Below are the code and all the weights of a small trained network. Each question names an input and a target symbol and asks about switching units off, where a switched-off unit gives its printed mean instead of its output.

import numpy as np


def w(rows, s, z=0):
    codes = np.array(rows[::2]) - 128.0
    scale = np.full(codes.shape[1], s)
    scale[-1] = z or s
    return codes * scale


def f(y):
    return y / 2 * (1 + np.tanh(0.7978845608 * (y + 0.044715 * y**3)))


def softmax(a):
    e = np.exp(a - a.max(-1, keepdims=True))
    return e / e.sum(-1, keepdims=True)


def log_softmax(a):
    a = a - a.max(-1, keepdims=True)
    return a - np.log(np.exp(a).sum(-1, keepdims=True))


def net(x, mask):
    ids = ['ΔΘΠΣΦΨαβεητ'.index(c) for c in x.split()]
    T = len(ids)
    res = E[ids] + P[:T]
    r = res
    for j in range(3):
        rows = slice(2 * j, 2 * j + 2)
        q, k, v = (r @ M[0][rows].T for M in (Q, K, V))
        z = softmax(np.where(np.tri(T) > 0, q @ k.T / 2**0.5, -1e9)) @ v
        o = O[0][rows]
        res = res + np.where(mask[j], z, o[:, -1]) @ o[:, :-1]
    y = f(res @ A[0][:, :-1].T + A[0][:, -1])
    res = res + np.where(mask[3:15], y, B[0][:, -1]) @ B[0][:, :-1]
    return log_softmax(res[-1] @ U[:, :-1].T + U[:, -1])


Q, K, V, O, A, B = {}, {}, {}, {}, {}, {}
E = w([
[144,149,132,72],'Δ',
[74,142,144,121],'Θ',
[210,149,83,254],'Π',
[79,110,123,56],'Σ',
[89,89,147,72],'Φ',
[95,167,244,95],'Ψ',
[180,145,138,118],'α',
[45,165,173,207],'β',
[213,175,156,125],'ε',
[44,168,104,102],'η',
[105,202,104,81],'τ',
],0.021)
P = w([
[101,10,118,74],'0',
[177,122,99,249],'1',
[104,19,134,55],'2',
[174,127,91,254],'3',
[99,23,142,35],'4',
[173,125,87,241],'5',
[97,25,150,23],'6',
[175,118,89,237],'7',
[100,29,168,17],'8',
],0.008)
Q[0] = w([
[30,148,175,98],'h0',
[148,70,5,211],'h0',
[138,45,127,58],'h1',
[137,88,58,204],'h1',
[142,14,139,134],'h2',
[125,110,121,116],'h2',
],0.022)
K[0] = w([
[71,177,164,87],'h0',
[127,99,2,185],'h0',
[132,138,204,131],'h1',
[117,74,102,209],'h1',
[169,71,216,130],'h2',
[149,89,128,126],'h2',
],0.025)
V[0] = w([
[25,163,119,167],'h0',
[99,197,10,92],'h0',
[183,126,64,82],'h1',
[127,150,165,141],'h1',
[148,23,137,152],'h2',
[99,165,231,145],'h2',
],0.011)
O[0] = w([
[60,166,187,95,157],'h0',
[52,71,10,84,1],'h0',
[77,79,70,156,120],'h1',
[154,142,156,101,148],'h1',
[126,56,135,123,72],'h2',
[102,149,255,159,219],'h2',
],0.0084,0.0025)
A[0] = w([
[154,102,83,44,75],'n0',
[93,76,164,85,2],'n1',
[164,132,106,173,97],'n2',
[95,93,92,132,35],'n3',
[111,120,217,88,115],'n4',
[80,188,69,201,113],'n5',
[201,154,134,30,121],'n6',
[132,48,165,64,202],'n7',
[242,136,135,125,101],'n8',
[123,34,177,195,148],'n9',
[106,129,183,165,67],'n10',
[148,252,59,204,179],'n11',
],0.011,0.0036)
B[0] = w([
[200,144,148,119,170],'n0',
[61,174,132,107,163],'n1',
[99,224,79,88,179],'n2',
[127,148,215,124,150],'n3',
[135,71,84,111,248],'n4',
[181,160,123,100,200],'n5',
[97,185,118,252,185],'n6',
[167,132,191,162,196],'n7',
[84,104,105,70,236],'n8',
[117,114,42,194,200],'n9',
[113,190,104,129,195],'n10',
[111,73,230,123,245],'n11',
],0.015,0.011)
U = w([
[31,24,152,100,123],'Δ',
[18,131,113,115,1],'Θ',
[130,94,203,92,135],'Π',
[106,175,146,196,151],'Σ',
[229,157,142,154,63],'Φ',
[140,165,106,130,166],'Ψ',
[197,103,107,127,201],'α',
[61,156,145,63,61],'β',
[128,1,160,167,120],'ε',
[181,203,95,75,143],'η',
[108,37,76,75,231],'τ',
],0.0086,0.0065)

Each question gives the input, a string of symbols that net reads in full, and the target symbol t.
The units are the heads (2 rows each of Q, K, V and O) and the neurons (one row each of A and B). Each row of codes is followed by its name. A weight is (code - 128) times the scale printed after its matrix; where a second scale follows, it is the last column's (O, A, B and U).
mask holds one flag per unit, heads first, then neurons. A switched-off unit (its flag False) gives its mean, the last column of its rows in O or B, instead of its output. The means were averaged over made-up inputs and are rounded, as every weight is.
A unit's drop is (log p(t) with every unit on - log p(t) with that unit switched off) / (log p(t) with every unit on - log p(t) with every unit switched off).
The circuit of an input: a set's keep is (log p(t) with only the set's units on - log p(t) with every unit switched off) / (log p(t) with every unit on - log p(t) with every unit switched off). Starting from the 12 units with the biggest drops (on a tie, the unit counted first), units are removed one at a time, each time the one whose removal leaves the highest keep (on an exact tie, the one counted first), for as long as the keep stays at least 0.8.
circuit, biggest first: the units of the circuit, biggest drop first
most important unit: the unit with the biggest drop
k most important neurons: the k neurons with the biggest drops, biggest first
heads that matter: for each layer, one digit per head in row order, 1 if its drop is at least 0.15 and else 0, layers parted by /
input Ψ Θ Π Δ β, target Σ: heads that matter	100
input Θ ε Σ τ Π β, target Π: circuit, biggest first	n11, h2, n5
input Π Φ Σ α β, target Θ: heads that matter	100
input α Σ Σ α, target τ: circuit, biggest first	n8, h0, n7
input Φ Ψ Π Φ Σ, target Σ: heads that matter	010
input Σ Δ ε ε Π Π Ψ Θ ε, target Σ: most important unit	n6
input Π Π Ψ Φ Π, target Σ: 4 most important neurons	n4, n9, n10, n2
input Π τ τ α, target Π: circuit, biggest first	n11, h2
input Φ ε τ Σ Π τ τ, target η: heads that matter	101
input Θ Θ Σ τ Π τ Π ε, target Π: heads that matter	001
input Θ ε τ τ Δ τ, target Π: heads that matter	001
input Ψ Σ Π Δ η η, target β: circuit, biggest first	h0, n5, n9
input Ψ η β Φ Ψ Π Θ, target Σ: circuit, biggest first	h0, n6, h1
input Π Φ Π Θ τ Σ Ψ, target Σ: 2 most important neurons	n6, n10
input τ ε Θ Σ Ψ τ β, target Σ: 3 most important neurons	n10, n8, n9
input Θ Π β τ τ η Φ, target ε: heads that matter	001
input Σ β ε β β β τ, target η: circuit, biggest first	n11
input β Π Θ Ψ Δ, target Σ: circuit, biggest first	n6, h1
input Θ Φ τ Θ Σ, target Π: heads that matter	100
input β Φ β ε Π α Σ, target Π: 3 most important neurons	n7, n0, n9
input Π Σ τ α τ Ψ τ Ψ η, target Σ: 2 most important neurons	n6, n8
